Below are the code and all the weights of a small trained network. Each question names an input and a class and asks about switching units off, where a switched-off unit gives its printed mean instead of its output.

import numpy as np


def w(rows, s, z=0):
    codes = np.array(rows[::2]) - 128.0
    scale = np.full(codes.shape[1], s)
    scale[-1] = z or s
    return codes * scale


def f(y):
    return np.maximum(y, 0)


def log_softmax(a):
    a = a - a.max(-1, keepdims=True)
    return a - np.log(np.exp(a).sum(-1, keepdims=True))


def net(x, mask):
    res = np.array(x, float).reshape(1, 8) / 4 @ E
    y = f(res @ A[0][:, :-1].T + A[0][:, -1])
    res = res + np.where(mask, y, B[0][:, -1]) @ B[0][:, :-1]
    return log_softmax(res[-1] @ U[:, :-1].T + U[:, -1])


A, B = {}, {}
E = w([
[110,129,111,120,129,127],'x0',
[130,128,129,127,127,130],'x1',
[141,128,146,131,130,136],'x2',
[193,182,1,178,106,194],'x3',
[126,127,121,129,125,122],'x4',
[113,100,106,195,250,103],'x5',
[210,51,87,14,171,146],'x6',
[176,233,140,61,204,63],'x7',
],0.0093)
A[0] = w([
[87,131,183,156,126,132,2],'N1',
[195,59,66,117,172,106,46],'N2',
[143,92,129,199,237,121,133],'N3',
[146,174,153,126,110,112,102],'N4',
[70,160,144,189,190,159,161],'N5',
[164,81,151,181,132,160,138],'N6',
[113,121,156,138,142,105,80],'N7',
[149,237,104,74,182,81,108],'N8',
[46,76,166,108,151,59,153],'N9',
[171,180,154,109,192,124,104],'N10',
[71,77,75,144,144,150,211],'N11',
[104,92,84,174,223,96,181],'N12',
[96,52,121,179,174,159,99],'N13',
[109,91,142,170,100,169,64],'N14',
[155,47,96,70,185,143,94],'N15',
[119,46,202,110,105,85,218],'N16',
[139,210,112,101,105,82,210],'N17',
[117,161,146,136,48,80,173],'N18',
[157,93,113,88,144,124,119],'N19',
[165,138,106,179,149,198,169],'N20',
[136,175,97,168,141,179,87],'N21',
[172,175,49,132,74,134,73],'N22',
[102,217,132,214,124,125,60],'N23',
[143,138,136,72,20,131,234],'N24',
[167,113,140,63,97,166,140],'N25',
[106,7,108,157,71,144,120],'N26',
[108,106,205,96,133,110,91],'N27',
[107,69,112,129,55,221,155],'N28',
],0.011,0.0016)
B[0] = w([
[119,49,90,149,162,86,169],'N1',
[149,68,145,143,132,168,216],'N2',
[166,238,178,147,28,143,213],'N3',
[101,124,149,204,143,102,164],'N4',
[137,89,138,178,85,227,194],'N5',
[124,150,165,93,168,60,173],'N6',
[105,104,86,125,92,121,157],'N7',
[126,116,174,81,207,79,248],'N8',
[190,112,41,117,78,125,218],'N9',
[79,158,124,148,197,53,206],'N10',
[94,162,128,140,133,100,188],'N11',
[178,218,183,157,67,158,212],'N12',
[96,184,140,93,128,100,192],'N13',
[102,152,165,151,189,80,185],'N14',
[129,63,191,207,132,184,231],'N15',
[145,154,94,41,71,72,225],'N16',
[86,151,172,123,172,147,200],'N17',
[160,110,154,219,112,188,189],'N18',
[64,87,131,180,97,254,187],'N19',
[171,124,18,40,139,76,194],'N20',
[177,63,96,73,121,135,185],'N21',
[149,101,65,72,110,85,210],'N22',
[109,3,133,138,136,150,214],'N23',
[169,213,175,142,101,201,226],'N24',
[98,107,193,154,111,171,203],'N25',
[78,146,186,79,188,53,235],'N26',
[171,77,23,104,62,102,201],'N27',
[96,170,162,93,180,77,241],'N28',
],0.0064,0.011)
U = w([
[68,157,174,102,206,83,77],'0',
[146,203,164,141,72,191,253],'1',
[180,74,35,83,90,110,57],'2',
[88,9,166,187,131,221,71],'3',
],0.011,0.0031)

Each question gives the input, the list of numbers given to net, and the class t.
The units are the neurons (one row each of A and B). Each row of codes is followed by its name. A weight is (code - 128) times the scale printed after its matrix; where a second scale follows, it is the last column's (A, B and U).
mask holds one flag per neuron, in row order. A switched-off neuron (its flag False) gives its mean, the last column of its row in B, instead of its output. The means were averaged over made-up inputs and are rounded, as every weight is.
A unit's drop is (log p(t) with every unit on - log p(t) with that unit switched off) / (log p(t) with every unit on - log p(t) with every unit switched off).
The circuit of an input: a set's keep is (log p(t) with only the set's units on - log p(t) with every unit switched off) / (log p(t) with every unit on - log p(t) with every unit switched off). Starting from the 12 units with the biggest drops (on a tie, the unit counted first), units are removed one at a time, each time the one whose removal leaves the highest keep (on an exact tie, the one counted first), for as long as the keep stays at least 0.8.
circuit, biggest first: the units of the circuit, biggest drop first
most important unit: the unit with the biggest drop
top k neurons: the k neurons with the biggest drops, biggest first
drop when u is switched off: that unit's drop, to one decimal
input [0,-2,-3,3,-2,8,-7,-4], class 1: top 4 neurons : (N3 N12 N13 N15)
input [-2,-8,-3,-7,7,2,4,-4], class 2: most important unit : N9
input [-7,7,6,-6,-7,8,1,0], class 1: circuit, biggest first : (N3 N12)
input [-1,8,-3,-1,5,1,1,0], class 1: circuit, biggest first : (N23 N8)
input [4,-1,0,-6,7,5,5,-6], class 0: top 2 neurons : (N26 N13)
input [-4,6,-2,-7,3,-3,8,4], class 3: top 4 neurons : (N15 N19 N25 N20)
input [1,0,4,1,2,-3,-5,-6], class 0: circuit, biggest first : (N28 N26)
input [3,3,2,-7,-2,-4,-7,-4], class 2: top 3 neurons : (N16 N9 N27)
input [1,5,-1,-6,1,0,7,-7], class 0: top 4 neurons : (N26 N16 N28 N13)
input [-7,6,3,1,1,0,-7,-7], class 0: top 3 neurons : (N26 N28 N14)
input [-5,4,3,-5,-6,7,8,6], class 3: top 3 neurons : (N15 N19 N2)
input [3,8,-3,-7,-1,-3,-2,-4], class 2: top 2 neurons : (N9 N27)
input [1,-8,2,7,1,-3,-8,-5], class 3: top 3 neurons : (N23 N18 N16)
input [-1,-6,2,5,4,8,-2,6], class 1: circuit, biggest first : (N3)
input [1,-8,-5,1,-6,6,-1,5], class 1: top 3 neurons : (N3 N12 N26)
input [5,-5,3,5,-8,-8,8,1], class 1: top 2 neurons : (N24 N23)
input [3,4,-6,-5,6,-8,6,7], class 1: top 2 neurons : (N24 N26)
input [7,-7,4,-8,8,-3,4,-1], class 2: drop when N21 is switched off : 0.0
input [0,6,4,-5,2,-2,2,2], class 2: drop when N27 is switched off : 0.1
input [-4,-2,4,3,-4,-8,8,3], class 1: circuit, biggest first : (N24)
input [-3,-6,-2,0,-2,-7,-8,2], class 3: drop when N23 is switched off : 0.4
